Here is a tiny trained network, its code and every weight. The questions are about switching its units off for an input and a class, where a switched-off unit gives its printed mean instead of its output.

import numpy as np


def w(rows, s, z=0):
    codes = np.array(rows[::2]) - 128.0
    scale = np.full(codes.shape[1], s)
    scale[-1] = z or s
    return codes * scale


def norm(h):
    return h / np.sqrt((h * h).mean(-1, keepdims=True) + 1e-5)


def f(y):
    return np.maximum(y, 0)


def log_softmax(a):
    a = a - a.max(-1, keepdims=True)
    return a - np.log(np.exp(a).sum(-1, keepdims=True))


def net(x, mask):
    res = np.array(x, float).reshape(1, 7) / 4 @ E
    u = 0
    for l in range(2):
        y = f(norm(res) @ A[l][:, :-1].T + A[l][:, -1])
        res = res + np.where(mask[u : u + 9], y, B[l][:, -1]) @ B[l][:, :-1]
        u += 9
    return log_softmax(norm(res)[-1] @ U[:, :-1].T + U[:, -1])


A, B = {}, {}
E = w([
[197,120,134],'x0',
[132,101,141],'x1',
[95,254,133],'x2',
[126,100,99],'x3',
[96,138,201],'x4',
[137,111,112],'x5',
[138,178,92],'x6',
],0.0049)
A[0] = w([
[119,180,55,44],'L0N0',
[62,130,227,68],'L0N1',
[161,147,132,79],'L0N2',
[155,203,199,79],'L0N3',
[102,65,7,126],'L0N4',
[86,169,62,48],'L0N5',
[162,181,64,75],'L0N6',
[1,140,233,65],'L0N7',
[183,156,82,3],'L0N8',
],0.0043,0.0025)
B[0] = w([
[67,155,45,158],'L0N0',
[67,102,135,213],'L0N1',
[177,146,123,135],'L0N2',
[223,108,236,201],'L0N3',
[100,10,228,227],'L0N4',
[51,150,46,155],'L0N5',
[93,179,48,172],'L0N6',
[12,79,205,253],'L0N7',
[161,186,1,139],'L0N8',
],0.0058,0.0021)
A[1] = w([
[105,155,138,94],'L1N0',
[128,132,134,70],'L1N1',
[114,147,133,87],'L1N2',
[96,191,122,62],'L1N3',
[105,133,186,48],'L1N4',
[129,155,254,6],'L1N5',
[116,88,59,121],'L1N6',
[67,103,99,40],'L1N7',
[182,154,164,112],'L1N8',
],0.0091,0.0017)
B[1] = w([
[125,67,92,161],'L1N0',
[116,123,128,128],'L1N1',
[125,92,103,145],'L1N2',
[99,2,11,180],'L1N3',
[106,143,198,199],'L1N4',
[46,220,192,254],'L1N5',
[169,222,210,187],'L1N6',
[107,146,220,181],'L1N7',
[139,211,169,172],'L1N8',
],0.0096,0.0038)
U = w([
[239,30,181,170],'0',
[206,189,92,10],'1',
[31,144,209,254],'2',
[91,168,2,82],'3',
],0.01,0.0025)

Each question gives the input, the list of numbers given to net, and the class t.
The units are the neurons (one row each of A and B). Each row of codes is followed by its name. A weight is (code - 128) times the scale printed after its matrix; where a second scale follows, it is the last column's (A, B and U).
mask holds one flag per neuron, layer by layer. A switched-off neuron (its flag False) gives its mean, the last column of its row in B, instead of its output. The means were averaged over made-up inputs and are rounded, as every weight is.
A unit's drop is (log p(t) with every unit on - log p(t) with that unit switched off) / (log p(t) with every unit on - log p(t) with every unit switched off).
The circuit of an input: a set's keep is (log p(t) with only the set's units on - log p(t) with every unit switched off) / (log p(t) with every unit on - log p(t) with every unit switched off). Starting from the 12 units with the biggest drops (on a tie, the unit counted first), units are removed one at a time, each time the one whose removal leaves the highest keep (on an exact tie, the one counted first), for as long as the keep stays at least 0.8.
circuit, biggest first: the units of the circuit, biggest drop first
top k neurons: the k neurons with the biggest drops, biggest first
k most important neurons of layer l: the k neurons of layer l with the biggest drops, biggest first
drop of u: that unit's drop, to one decimal
input [7,8,7,-3,-2,5,-2], class 1: circuit, biggest first : [L0N7, L0N4, L1N4]
input [7,-1,2,-5,1,6,-4], class 1: circuit, biggest first : [L0N7, L1N8]
input [5,-2,1,-3,-3,-8,2], class 3: top 2 neurons : [L0N6, L0N4]
input [-3,-1,-6,3,0,-3,-3], class 0: 2 most important neurons of layer 1 : [L1N5, L1N4]
input [-4,-4,-6,3,1,-4,1], class 0: circuit, biggest first : [L1N5]
input [2,-1,-1,-4,3,5,6], class 1: top 2 neurons : [L0N7, L0N4]
input [6,-2,1,5,-4,4,-3], class 1: top 3 neurons : [L1N6, L0N7, L1N3]
input [3,-6,0,5,0,0,-4], class 0: 3 most important neurons of layer 0 : [L0N7, L0N3, L0N1]
input [-3,-1,8,-3,-3,-6,-2], class 3: top 2 neurons : [L1N3, L0N4]
input [-4,8,-6,-2,-4,-4,-2], class 0: top 2 neurons : [L1N5, L0N7]
input [6,-3,6,-2,-6,-5,6], class 3: 2 most important neurons of layer 1 : [L1N3, L1N6]
input [1,-8,-4,-8,-5,-8,-3], class 1: drop of L0N4 : 0.3
input [-5,7,-3,2,-4,2,-8], class 0: drop of L1N5 : 0.8
input [-1,0,3,1,-5,-8,7], class 3: drop of L1N3 : 0.1
